Each row is followed by its class; each block has classes of its own.
58,4,-29,-30,-49,-65,-14,-7,22,5,1,-46,29,17,-29,-8,9,12,-1,11,17,40,19,8,27,27,8,37,16,41,25,5,-12
j_981
10,16,-39,29,-11,-34,13,-17,-22,2,-27,-22,19,18,-46,60,7,20,-12,-11,12,-39,-4,-54,25,-6,-2,-55,36,20,0,-76,14
j_58
-16,5,22,17,23,-4,10,-6,-4,33,1,13,13,3,-27,-6,-21,0,-3,13,7,-35,-25,-41,7,4,-6,-29,-22,23,-12,-25,1
j_627
-22,14,19,8,14,35,31,11,48,-6,-15,103,-9,32,81,-5,-26,-16,3,-17,-21,-6,-38,-5,-16,-26,12,13,-31,-7,-10,-40,-25
j_699
31,9,-9,15,24,-71,12,-24,8,24,-1,-31,2,16,-26,-9,-19,22,10,9,25,-11,23,-44,35,11,7,-33,0,53,4,-27,5
j_639
-12,27,28,36,-36,-76,-17,-24,2,45,-14,7,31,-18,-9,-39,23,-50,23,16,-21,-13,-5,-40,1,-4,9,12,-18,53,8,-27,-2
j_981
-33,3,36,38,2,-42,-12,-14,-22,40,1,16,28,-18,-32,-31,18,-23,10,19,-12,-32,-29,-18,9,1,9,-3,10,14,19,-16,4
j_391
-17,22,19,17,-20,-98,2,-11,-4,48,34,20,88,-65,20,-1,-3,-81,6,31,-19,-20,-3,36,-17,26,10,4,-3,19,21,-4,-11
j_58
-43,36,-5,17,11,-22,15,13,5,20,-29,31,33,38,-11,8,-15,11,0,6,13,-45,-44,-49,16,-20,-7,-52,-33,27,-12,-60,0
j_699
-7,13,16,44,-19,-93,-11,-14,-22,-5,15,-39,17,-23,-37,-8,6,-10,24,38,5,-29,5,-27,8,23,22,-19,13,43,12,4,10
j_639
6,-14,7,38,32,44,0,-6,14,31,-9,46,-24,20,71,-9,-5,-12,-2,-26,-25,27,-2,21,27,-13,22,29,-8,-34,-2,-27,-21
j_981
-5,17,-3,42,13,-15,43,1,7,16,-12,72,-4,-3,49,-1,-12,-40,-9,-22,7,15,-30,-12,13,-11,25,7,14,-31,-23,-48,-20
j_627
-3,-7,4,20,35,-12,7,0,15,10,-2,42,2,46,41,-13,-18,-4,-4,-6,-13,2,-13,0,20,-12,18,20,-6,15,4,-16,-5
j_699
-28,-16,55,21,24,-52,10,-29,-1,23,6,28,39,1,-19,-49,-8,-30,43,15,-7,3,-44,-18,-62,-1,-29,-4,-17,20,13,0,7
j_627
27,-47,-15,-4,13,19,15,-12,0,-14,-12,-3,-24,20,4,0,2,35,-9,-27,5,55,5,-3,-16,-11,22,36,29,-41,41,5,4
j_500
38,3,-16,24,-4,-58,-20,-8,-18,52,-14,-5,4,19,-36,-3,-14,-9,7,-3,-11,-14,19,-63,48,12,-26,-18,5,60,3,-25,0
j_981
-7,-7,12,-1,-3,-42,-5,-14,-6,36,8,10,23,-41,-50,-34,-11,-12,10,25,-3,-9,-15,-13,-29,12,-28,0,9,28,26,22,-5
j_699
32,27,-18,-17,-17,-70,-3,9,2,-21,23,-67,44,13,-38,16,28,10,-6,20,22,30,32,30,11,16,6,-3,33,20,18,2,-3
j_639
15,24,0,-15,-16,-45,16,-31,27,16,16,-45,22,-34,-29,-11,17,5,3,11,26,1,36,11,-20,5,-6,-24,1,32,20,-14,-2
j_639
20,19,-4,-14,-42,-77,-9,13,2,-19,5,-57,27,0,-77,-16,21,14,4,2,37,-14,-25,-25,-27,-3,-23,-10,37,42,8,-19,9
j_201
-39,25,6,26,-29,-50,10,-12,-9,22,-7,33,46,-53,-26,-11,9,-31,22,26,-2,-20,-44,-5,-9,14,20,-23,11,-5,-5,-27,-11
j_627
0,13,18,40,28,-24,15,3,0,8,-1,21,-36,47,-26,-28,-7,2,-11,39,9,-59,10,-68,52,-8,12,-30,-21,45,-18,-46,7
j_639
9,0,-7,-1,1,-29,7,14,-5,5,11,-8,21,44,-14,17,0,18,-22,8,7,-27,14,-19,31,2,22,-8,-4,25,16,-45,0
j_500
31,23,-26,13,-5,17,23,6,-10,25,0,20,7,-15,2,37,-23,-4,-5,-3,21,-12,23,-22,23,12,-24,-43,-1,-7,-10,-53,-24
j_981
12,9,-9,1,20,-2,16,16,-1,-5,6,13,8,5,36,2,-8,-11,-6,-21,17,16,-13,-5,-6,-14,10,1,11,-15,-17,-20,-4
j_201
52,21,-1,-4,-16,-73,1,5,-14,-9,25,-53,22,9,-81,-3,25,10,-10,29,43,-19,30,-7,31,21,-4,-2,55,23,10,-14,-2
j_391
11,0,-11,20,-6,-78,3,9,2,58,7,18,10,16,-10,-13,-36,-9,1,24,3,-36,3,-31,66,25,2,-18,-14,60,11,-20,-9
j_639
27,20,-28,-24,-38,-84,34,7,5,-45,28,-57,7,-35,-33,-16,19,13,-14,30,58,-5,36,-2,-7,19,-4,-5,31,46,-7,16,2
j_639
-5,3,-33,-10,1,12,4,-20,-16,6,-19,-8,-5,-11,19,4,15,-2,6,-10,4,14,3,-37,4,-13,22,-16,0,-6,-24,-2,14
j_201
-7,-39,18,1,-35,-102,4,23,-8,8,19,56,20,-15,-14,-71,10,-34,8,33,-28,-14,-30,-10,-12,16,10,66,30,49,25,18,-11
j_500
-12,-14,-16,-29,-35,-29,8,-10,7,9,17,24,19,-47,-27,-28,13,-2,-13,29,-4,-10,-1,22,-10,22,24,7,6,6,33,2,-8
j_500
25,3,2,-29,-45,-96,-1,-4,7,3,21,-31,31,-16,-62,-36,20,0,6,19,31,0,-10,9,-4,27,-19,19,33,36,25,23,-3
j_391
-58,-6,36,10,-17,-65,-22,-23,8,55,-11,35,52,-28,-17,-58,20,-28,49,26,-49,-29,-44,-2,-36,-8,-11,11,-7,54,18,6,-5
j_699
-13,-13,6,5,-16,-46,0,-35,2,9,20,-9,15,-29,-51,-26,20,11,-3,19,3,-24,-2,15,-23,14,18,-12,12,12,44,-28,1
j_500
36,2,-10,-14,-67,-51,-3,-1,-10,-8,24,-19,13,-41,-28,-19,22,-30,-9,33,7,7,31,-7,-9,28,-14,37,24,47,9,24,-12
j_981
2,17,4,55,-6,-59,-10,-12,-29,40,-16,10,11,19,-17,1,-12,-29,21,7,-6,-24,-10,-68,30,8,-15,-33,-17,36,-3,-43,0
j_981
-22,-18,17,47,52,-12,-8,-40,19,22,-17,-9,-39,13,27,-27,-24,28,27,-29,6,-17,-17,-6,1,-16,13,-19,-21,-6,4,2,16
j_699
13,-12,1,13,-8,-63,-4,-28,-25,28,13,0,9,-53,-49,-38,8,-15,12,32,11,-10,9,-8,20,28,14,3,39,5,21,25,4
j_391
-12,-12,25,31,-10,-107,-6,-42,-15,47,6,15,37,-19,-4,-56,3,-62,43,3,-11,5,-30,-38,-41,-1,-6,11,3,51,20,-8,9
j_201
-21,0,10,15,15,-14,16,0,29,22,-2,9,15,35,68,-3,5,-1,-4,-25,3,9,1,32,12,-23,48,15,-32,-28,20,-39,-5
j_500
9,-1,-44,-16,-15,-10,35,-7,-1,27,-13,7,5,-7,-26,17,0,28,-27,-16,26,-13,8,-35,10,-5,-1,-30,10,10,17,-57,-6
j_500
6,2,16,8,17,18,31,-17,33,16,-19,57,14,40,42,6,-7,-35,-4,-15,-9,25,-10,-7,-24,-30,-4,10,-23,-33,19,-43,-1
j_58
-26,6,18,36,-15,-62,9,-9,-27,16,26,10,20,-61,-16,-30,13,-44,0,39,-8,-16,3,-9,-17,14,6,-2,15,29,12,11,-2
j_639
16,-32,8,30,20,-34,21,-11,1,-11,-16,28,-17,25,10,-21,-25,1,26,-17,7,19,-19,-38,-9,-6,2,14,18,2,0,4,12
j_627
-15,-20,31,17,23,13,0,-34,7,21,-14,41,-14,-1,19,-29,-13,-11,18,-16,-14,14,-23,-21,-11,-9,7,4,-20,-18,30,15,14
j_391
56,16,-20,-44,-56,-114,-7,30,-11,-10,21,-39,56,6,-65,4,14,-5,0,16,23,16,7,-4,19,34,-25,23,53,51,21,29,-6
j_391
28,21,-23,-29,-50,-108,2,12,24,13,-1,-51,61,9,-68,8,20,17,-7,12,25,-26,-18,1,12,12,-17,1,37,58,8,-33,-7
j_58
11,21,-27,-16,-63,-85,12,4,11,-49,-4,-32,54,26,-47,26,33,10,9,23,25,-12,-26,14,-13,13,0,-6,40,16,9,-38,0
j_58
-24,3,1,28,10,-28,18,-4,5,-1,-17,15,7,16,50,-11,0,-3,22,6,-2,12,-6,-14,15,-13,39,0,-17,3,-3,-9,5
j_639
15,-11,16,8,19,10,30,-7,20,-18,-2,56,-1,50,47,0,-19,-18,10,-9,-6,18,3,-17,-12,-13,8,15,-10,3,-5,-22,1
j_627
31,-8,27,9,19,-22,22,-21,28,-32,1,52,-2,46,33,-18,-20,-25,21,-3,-15,71,-5,-13,-41,-4,4,26,-6,-4,40,1,-2
j_639
24,3,-1,5,18,5,-12,7,16,4,-7,2,-7,79,-29,-15,-3,28,-3,21,6,-31,19,-22,50,-6,-11,-23,-25,31,-4,-47,5
j_981
7,-7,11,-11,-12,-25,7,-9,22,35,-7,33,30,16,6,13,-22,-18,20,1,-19,-29,-12,-20,-14,2,-31,-13,-23,29,11,-19,-3
j_58
3,21,10,-4,-27,-23,29,9,9,18,7,-1,17,-35,-59,-18,27,1,-16,23,17,-14,-8,-18,-24,-6,-24,-1,35,31,5,-39,-26
j_639
-29,10,11,-9,-37,-55,-7,-12,-7,40,-8,29,36,-47,-26,-35,26,-31,16,10,-21,-14,-28,-18,-7,6,-9,1,6,32,14,13,0
j_391
53,12,-12,2,-43,-91,-1,-15,11,-6,7,-40,21,15,-49,-16,22,0,10,6,27,22,8,-4,-3,18,-19,18,37,42,17,-28,-14
j_981
22,-32,27,20,46,-15,0,-5,18,34,-4,74,-12,41,21,-39,-39,-21,14,-12,-33,33,-30,-12,-9,-5,-15,42,2,0,27,10,-15
j_699
-22,-11,18,11,-26,-100,1,0,-5,37,28,28,32,-33,-14,-56,9,-40,-17,27,-19,-38,-9,-12,1,12,20,31,1,66,27,-9,-3
j_500

Next block, with new classes.
-40,-13,-5,22,-60,-38,2,55,-9,17,2,-25,20,-35,17,-19,-11,35,8,-29,-28,2,-10,2,16,-11,-16,-15,-30,46,1,-7,-30
j_799
-16,-63,38,-29,-27,6,76,-31,40,-63,-6,59,40,-21,-43,16,-61,51,-5,0,-5,16,-10,0,-55,14,-22,-43,-20,-24,13,-36,23
j_799
29,8,19,-36,15,6,58,24,35,-30,13,18,12,23,-18,8,13,31,4,-7,16,-17,21,0,-24,-55,3,8,19,-8,-20,14,27
j_280
-45,25,-23,48,0,-53,-19,-11,9,-7,-6,7,9,-25,-15,80,66,-17,10,55,17,4,-18,-68,28,-56,-40,41,-12,2,38,-1,7
j_305
-33,-39,6,39,-84,-24,-3,40,0,10,-11,-25,-2,-41,0,-51,3,24,9,30,1,33,-29,-6,38,13,-2,13,-12,31,11,-23,-59
j_945
-11,39,-3,23,-32,-49,-30,16,42,-25,16,-20,-4,-37,-26,84,50,12,32,70,-1,-19,-21,-60,55,-62,-22,-1,-32,-10,14,3,40
j_499
28,-5,36,-31,-16,-11,25,17,28,-32,5,-4,8,-24,-6,-3,12,0,1,19,-2,13,14,12,-49,-13,28,3,15,-12,-8,-1,-34
j_843
-26,-14,4,37,-29,-19,26,11,21,-28,9,-14,33,-59,-36,35,14,-9,17,43,10,18,-51,-38,43,-61,-34,7,-16,8,22,-11,-3
j_280
-14,45,-19,18,1,-6,-11,10,-13,-2,-9,-34,7,-12,-22,30,44,-30,13,18,-16,9,1,-50,60,-42,-37,35,-26,21,36,7,23
j_280
14,22,4,29,-10,-50,-60,11,-24,-15,-17,-23,16,-17,-35,62,53,-41,-13,44,0,11,-7,-42,50,-34,-33,31,-44,22,26,7,-20
j_996
-56,-45,5,-8,62,9,36,9,-15,48,-53,43,16,-14,21,-50,33,5,-33,66,1,6,9,36,-17,5,-2,8,4,-29,37,-16,-1
j_799
20,22,11,7,-32,-51,-3,-3,14,-25,10,-5,9,7,-51,67,28,10,0,29,-4,-13,-10,-59,39,-57,-22,25,-17,45,6,10,28
j_996
11,-39,28,-53,-45,-6,45,1,43,-44,10,20,-24,-28,-36,-50,4,79,7,25,-8,31,11,-13,-46,71,37,-43,-3,9,-39,-22,-19
j_945
43,-4,18,-6,-26,6,22,26,42,-22,-20,4,4,8,-7,-26,17,24,2,12,6,3,12,13,-42,-31,5,20,59,9,-20,-7,-30
j_945
-29,14,-8,29,-42,-14,20,5,17,-17,25,-16,27,-49,-50,53,32,-4,24,59,0,5,-28,-57,72,-68,-25,6,-36,9,21,16,9
j_280
18,-36,50,-37,-52,11,43,-12,44,-44,4,25,14,1,-46,2,-46,41,-7,26,-6,23,-21,-7,-46,41,19,-18,18,27,-17,-37,22
j_939
-1,-12,-4,27,-67,-19,-41,47,-10,38,9,-5,-15,42,28,-11,-22,24,9,-27,10,-15,-5,-9,-8,-15,-1,25,-8,35,-3,-15,-27
j_642
-26,-50,55,-2,20,8,35,7,8,-1,-31,40,26,-30,10,-29,22,5,-36,80,1,22,-22,45,-38,-3,16,4,16,-30,19,-4,-44
j_799
-14,-34,8,34,-52,-24,-2,51,6,-7,9,-37,32,-65,-1,-45,2,21,8,21,18,13,-53,12,-20,-13,-15,-25,7,13,-36,-7,-54
j_218
26,-14,47,-24,-7,8,32,51,20,-30,-13,-3,37,-2,-16,-36,17,9,-13,13,-2,23,-17,27,-13,-7,-3,9,29,-10,-18,-22,-44
j_945
-13,-10,0,7,-99,-38,-7,45,10,39,10,-25,9,-40,9,-8,-28,36,28,-19,-28,-3,-14,-1,27,-1,2,-7,-46,61,3,-16,-24
j_799
-48,7,-38,32,-9,-39,21,-2,15,-9,-29,14,32,-12,-39,0,45,9,8,65,-7,22,-14,-50,48,-44,-39,18,1,8,29,-8,28
j_945
-18,-29,-9,-13,-26,16,46,-24,49,-10,21,21,5,-17,4,8,-52,45,40,2,-12,10,-21,1,-44,39,-15,-16,14,-21,-8,-22,32
j_843
21,33,14,-39,17,-10,41,17,46,-25,-6,-23,31,-27,-25,-50,24,-42,7,9,12,5,-33,14,-34,-41,-2,16,38,-11,-2,-7,3
j_218
-54,-36,16,1,7,-4,29,26,4,-6,-49,25,14,-41,-7,-52,42,39,-32,76,-4,65,-1,26,-14,52,-5,4,6,-23,10,-19,-41
j_945
67,33,34,-45,23,-14,-41,35,11,-6,-15,-17,-14,21,-6,-29,56,-34,-26,-7,11,12,27,24,-45,-8,47,14,-6,18,-29,-10,-51
j_218
-25,9,0,32,-81,-36,-31,44,19,21,42,-26,-1,-24,14,-25,7,43,21,20,9,10,-31,12,16,-7,16,4,-21,34,-47,33,-54
j_218
-12,17,-2,30,-1,-49,3,-29,22,9,6,-10,25,-47,-16,73,19,-21,15,28,-3,-11,-36,-39,49,-78,-6,18,2,-1,25,-13,27
j_843
54,27,19,-27,19,-17,-9,3,40,-5,13,-4,10,10,-8,31,-4,6,11,-10,-3,-23,0,7,7,-46,10,42,15,13,-18,14,1
j_280
-48,-50,61,-4,60,-1,4,5,-12,-5,-19,30,14,-51,15,-50,25,-16,-55,84,5,52,-20,45,-27,12,18,17,18,-2,12,3,-85
j_799
25,-50,49,-35,-35,-20,13,-27,53,-40,10,29,6,-12,-42,15,-53,49,-3,26,19,-10,-6,-11,-37,14,27,-6,12,8,-25,-33,4
j_939
43,34,30,-54,42,-16,-6,43,56,-37,-2,14,7,50,-7,8,32,11,9,17,3,-15,22,6,-12,-39,40,-17,11,-14,-56,-8,7
j_499
9,-8,54,-47,-56,-14,48,0,44,-59,5,-4,3,-35,-45,-50,12,25,-7,69,-4,34,-21,6,-39,43,41,-15,-15,-15,-16,9,-17
j_218
17,-41,23,-29,-45,-29,49,10,54,-45,10,16,15,-30,-27,11,-10,48,7,37,-3,3,-18,-1,-48,45,17,-17,-4,-16,-4,-4,-14
j_305
-4,41,1,27,-48,-63,-43,-11,31,-29,7,-23,-27,3,-6,77,31,8,19,34,-31,17,11,-59,48,-20,14,29,-46,31,9,1,-1
j_843
34,22,22,-18,-28,5,-1,48,28,-4,-9,9,-4,57,1,2,18,21,-11,34,-11,3,11,-4,-43,-20,9,32,38,34,-17,4,-1
j_642
16,-34,9,-14,-59,10,20,-10,18,-35,-12,40,3,30,-41,33,-36,45,4,-21,12,-3,34,-7,-38,23,-17,-13,-41,-18,4,-19,5
j_996
50,25,4,-31,12,2,1,16,38,7,6,9,-25,47,3,8,12,4,-7,-8,8,-36,28,-6,-37,-44,29,22,42,10,-15,5,9
j_642
-22,-8,-22,35,-80,-32,-45,44,-2,13,2,-37,19,-17,-9,-5,-40,24,5,-36,-16,-12,11,-10,19,-13,-13,9,-7,63,-4,-10,-46
j_939
-29,-37,18,-1,20,-10,11,43,-5,-1,-35,-3,-3,-25,-11,-73,65,19,-46,96,-19,39,13,21,30,38,41,-4,2,-2,-2,6,-76
j_945
-2,-50,39,4,3,9,28,10,-21,-16,-47,25,43,2,-10,-30,-10,6,-33,66,17,18,-12,42,-29,20,-25,28,21,-40,17,16,-16
j_996
0,1,16,-12,-63,-38,-29,39,-20,11,13,-26,-12,8,4,-41,-6,-4,1,-32,-24,0,25,-10,33,-7,38,1,-56,65,4,5,-57
j_799
-13,-27,73,8,29,-25,-9,19,-12,-16,-36,13,-11,4,20,4,59,14,-55,90,-15,16,0,13,5,4,19,30,-11,-4,21,2,-36
j_799
35,2,3,-29,6,18,-2,51,31,11,-21,18,21,43,1,-7,-17,9,-8,6,11,6,33,23,-41,-22,4,13,35,14,-38,-13,-15
j_642
-14,26,-13,12,-17,-43,-21,-12,15,-8,11,-32,-12,-23,-8,53,12,-8,20,6,-29,12,-2,-48,49,-4,-4,9,-37,22,19,-14,17
j_843
-7,-22,5,-4,-57,12,34,-34,42,-41,17,30,22,-21,-40,-2,-29,45,17,24,11,15,-29,0,-60,24,-10,-37,-6,-31,-21,5,18
j_218
36,10,32,13,-79,-31,-16,59,10,3,-2,-36,5,13,-3,18,8,28,6,1,-11,-11,-2,2,39,-19,21,14,-16,44,-38,10,-43
j_996
-33,-20,-20,-21,-40,-15,37,-30,46,-17,2,20,37,-61,-45,-26,-47,44,11,23,-5,24,-21,17,-36,44,-13,-26,-17,-23,-2,4,15
j_218
31,11,-34,-13,35,52,5,14,17,12,-19,21,27,28,-3,15,-20,22,4,-64,-14,-8,43,29,-55,-12,-22,-12,31,8,-27,-4,5
j_280
-6,28,40,9,-43,-45,-35,37,-6,-20,14,-38,14,-29,-30,29,54,7,-15,43,-12,25,-27,-18,41,-2,-3,8,-59,14,-7,5,-30
j_218
-18,-7,17,13,-73,-46,-42,61,5,28,5,-34,-15,-25,36,-40,-8,24,13,-11,-24,13,1,9,20,3,25,13,-33,74,-20,-8,-86
j_799
10,10,16,-36,18,12,21,28,6,-21,-32,23,26,31,-28,-15,6,3,-20,-32,-2,18,35,10,-45,-13,-11,7,17,23,-22,-22,-31
j_996
36,-4,38,-15,-20,19,1,17,-2,-7,12,-25,-4,-15,13,-31,-3,5,-13,-35,-36,-7,0,24,-82,2,37,1,62,33,-14,-2,-71
j_843
-8,5,-1,12,-45,-25,-33,60,17,7,25,-24,18,11,-14,14,12,20,3,24,-18,-9,0,-12,52,-15,22,-9,-23,43,-37,3,-41
j_939
-6,25,-40,37,18,-11,-8,-11,18,-27,21,-6,23,-16,-30,80,30,-10,22,46,3,-5,-8,-47,55,-62,-54,11,-21,-13,18,39,43
j_280
-29,-5,-8,13,-36,-17,24,60,6,34,7,-35,-7,-14,19,-56,14,50,4,-12,9,-9,-11,14,5,-3,1,-5,3,27,-28,-1,-1
j_218
19,19,-13,-39,-16,10,53,18,31,10,-23,25,48,17,-34,-23,-13,-14,6,-25,2,0,18,30,-16,-34,19,-7,13,-1,-17,4,-4
j_996
3,31,-2,-26,9,25,11,8,13,-13,6,16,9,35,-5,-12,-13,11,2,-72,-12,13,34,14,-20,-12,20,-1,1,13,-28,8,-26
j_280
-29,-56,26,-14,58,-7,12,26,22,16,-31,37,26,-25,-4,-37,45,12,-38,114,23,-9,-3,37,-27,-2,27,11,30,-46,-1,-16,-46
j_939
-16,-51,46,-2,9,21,30,31,-1,-25,-22,26,3,4,-1,-23,15,29,-31,73,17,47,8,33,-10,32,11,15,-19,-25,3,6,-31
j_280
-21,-38,5,-25,-8,-15,50,-28,50,-57,0,27,28,-40,-46,-43,-25,30,1,37,13,28,-29,2,-54,30,-3,-36,-2,-28,-17,-11,8
j_218
-76,-37,11,1,20,-8,30,31,20,-21,-31,16,12,-41,-4,-73,17,7,-19,80,0,32,-19,24,-9,15,18,-16,6,-33,24,-11,-38
j_499
-62,-47,16,22,0,1,-3,36,-3,0,-42,16,40,-33,-1,-58,0,1,-10,93,5,31,-27,34,7,11,10,-12,1,-36,7,-9,-51
j_499
10,-27,7,-42,-31,-35,23,-23,46,-19,15,28,-2,-41,-35,-19,-25,13,13,49,27,6,-13,-23,-47,3,22,-5,1,-13,1,-6,6
j_642
-53,-45,31,10,15,-6,-2,28,-6,0,-27,25,25,-41,6,-30,21,13,-43,69,-7,26,20,40,-8,-4,16,0,-14,-11,7,12,-94
j_799
-8,-3,-22,16,-39,-32,5,52,-8,50,-11,-9,27,14,3,-8,3,25,-11,-1,-30,-12,2,13,11,0,11,28,13,62,12,17,-24
j_305
21,6,31,-16,11,-8,13,14,36,-35,32,-7,-18,18,14,16,5,25,-7,0,-26,6,-1,8,-32,5,22,12,29,16,-18,11,-17
j_843
